Below are the code and all the weights of a small trained network. Each question names an input and a class and asks about switching units off, where a switched-off unit gives its printed mean instead of its output.

import numpy as np


def w(rows, s, z=0):
    codes = np.array(rows[::2]) - 128.0
    scale = np.full(codes.shape[1], s)
    scale[-1] = z or s
    return codes * scale


def norm(h):
    return h / np.sqrt((h * h).mean(-1, keepdims=True) + 1e-5)


def f(y):
    return np.maximum(y, 0)


def log_softmax(a):
    a = a - a.max(-1, keepdims=True)
    return a - np.log(np.exp(a).sum(-1, keepdims=True))


def net(x, mask):
    res = np.array(x, float).reshape(1, 8) / 4 @ E
    u = 0
    for l in range(3):
        y = f(norm(res) @ A[l][:, :-1].T + A[l][:, -1])
        res = res + np.where(mask[u : u + 7], y, B[l][:, -1]) @ B[l][:, :-1]
        u += 7
    return log_softmax(norm(res)[-1] @ U[:, :-1].T + U[:, -1])


A, B = {}, {}
E = w([
[98,107,75,131,119],'x0',
[190,129,79,96,169],'x1',
[55,108,166,165,98],'x2',
[110,122,120,146,144],'x3',
[115,118,100,116,95],'x4',
[2,164,68,25,101],'x5',
[151,142,164,126,133],'x6',
[107,118,123,158,183],'x7',
],0.0094)
A[0] = w([
[132,199,179,147,115,224],'0.n0',
[121,84,171,241,157,200],'0.n1',
[59,70,127,203,98,61],'0.n2',
[87,106,198,94,121,28],'0.n3',
[210,85,103,100,166,246],'0.n4',
[137,5,255,119,124,109],'0.n5',
[144,191,128,38,174,205],'0.n6',
],0.0097,0.0011)
B[0] = w([
[100,123,39,250,113,180],'0.n0',
[159,213,95,101,107,254],'0.n1',
[134,143,108,79,136,209],'0.n2',
[28,24,33,253,223,174],'0.n3',
[163,9,18,134,74,220],'0.n4',
[69,192,63,70,46,220],'0.n5',
[67,156,108,75,195,211],'0.n6',
],0.0063,0.0061)
A[1] = w([
[120,136,91,254,148,115],'1.n0',
[117,131,151,107,226,81],'1.n1',
[125,27,115,147,81,2],'1.n2',
[237,108,204,96,179,122],'1.n3',
[131,212,18,122,75,140],'1.n4',
[45,229,152,170,96,60],'1.n5',
[102,181,57,90,155,80],'1.n6',
],0.0091,0.0016)
B[1] = w([
[139,180,173,129,93,191],'1.n0',
[105,136,197,153,60,149],'1.n1',
[141,158,126,201,56,150],'1.n2',
[109,90,28,46,175,152],'1.n3',
[151,192,228,223,165,254],'1.n4',
[111,10,143,91,88,207],'1.n5',
[157,253,156,161,194,207],'1.n6',
],0.0069,0.0087)
A[2] = w([
[32,98,203,68,94,190],'2.n0',
[98,228,108,67,236,64],'2.n1',
[194,108,86,36,176,244],'2.n2',
[68,254,111,58,215,150],'2.n3',
[144,7,87,119,29,249],'2.n4',
[18,126,196,117,136,237],'2.n5',
[164,85,194,229,57,206],'2.n6',
],0.0068,0.0019)
B[2] = w([
[112,63,117,47,224,202],'2.n0',
[128,178,151,152,92,219],'2.n1',
[106,106,35,159,115,178],'2.n2',
[181,132,255,176,85,254],'2.n3',
[119,197,79,84,228,177],'2.n4',
[130,14,141,121,80,238],'2.n5',
[145,192,172,113,93,222],'2.n6',
],0.0092,0.0063)
U = w([
[226,225,90,142,139,78],'0',
[145,141,182,132,108,58],'1',
[166,44,11,112,168,251],'2',
],0.011,0.0028)

Each question gives the input, the list of numbers given to net, and the class t.
The units are the neurons (one row each of A and B). Each row of codes is followed by its name. A weight is (code - 128) times the scale printed after its matrix; where a second scale follows, it is the last column's (A, B and U).
mask holds one flag per neuron, layer by layer. A switched-off neuron (its flag False) gives its mean, the last column of its row in B, instead of its output. The means were averaged over made-up inputs and are rounded, as every weight is.
A unit's drop is (log p(t) with every unit on - log p(t) with that unit switched off) / (log p(t) with every unit on - log p(t) with every unit switched off).
The circuit of an input: a set's keep is (log p(t) with only the set's units on - log p(t) with every unit switched off) / (log p(t) with every unit on - log p(t) with every unit switched off). Starting from the 12 units with the biggest drops (on a tie, the unit counted first), units are removed one at a time, each time the one whose removal leaves the highest keep (on an exact tie, the one counted first), for as long as the keep stays at least 0.8.
circuit, biggest first: the units of the circuit, biggest drop first
k most important neurons: the k neurons with the biggest drops, biggest first
k most important neurons of layer l: the k neurons of layer l with the biggest drops, biggest first
drop when u is switched off: that unit's drop, to one decimal
input [3,5,-5,-6,7,-1,6,-5], class 2: circuit, biggest first => [0.n4 2.n3]
input [-1,-1,-4,-1,3,5,-7,3], class 1: circuit, biggest first => [2.n3]
input [3,-3,-8,-7,-3,7,-5,0], class 1: circuit, biggest first => [2.n3 0.n1]
input [-5,4,-2,7,-3,-8,2,0], class 2: circuit, biggest first => [1.n3 1.n4]
input [-1,0,-8,7,-2,3,-7,-6], class 1: 2 most important neurons => [2.n3 1.n4]
input [2,7,-2,-6,3,8,-2,4], class 0: 2 most important neurons of layer 1 => [1.n6 1.n5]
input [7,-8,1,5,-4,2,5,2], class 2: circuit, biggest first => [1.n5 2.n0 2.n3]
input [-6,-3,1,4,-2,8,8,5], class 2: 4 most important neurons of layer 0 => [0.n1 0.n3 0.n5 0.n2]
input [-6,5,-1,0,-6,-4,6,-4], class 2: 2 most important neurons of layer 1 => [1.n3 1.n6]
input [-6,-3,5,-1,-7,7,-5,-5], class 2: drop when 1.n4 is switched off => 0.1
input [2,-6,1,-6,-2,5,-4,1], class 2: drop when 1.n5 is switched off => 0.2
input [3,-2,-4,5,-3,3,-6,6], class 1: drop when 1.n5 is switched off => -0.1
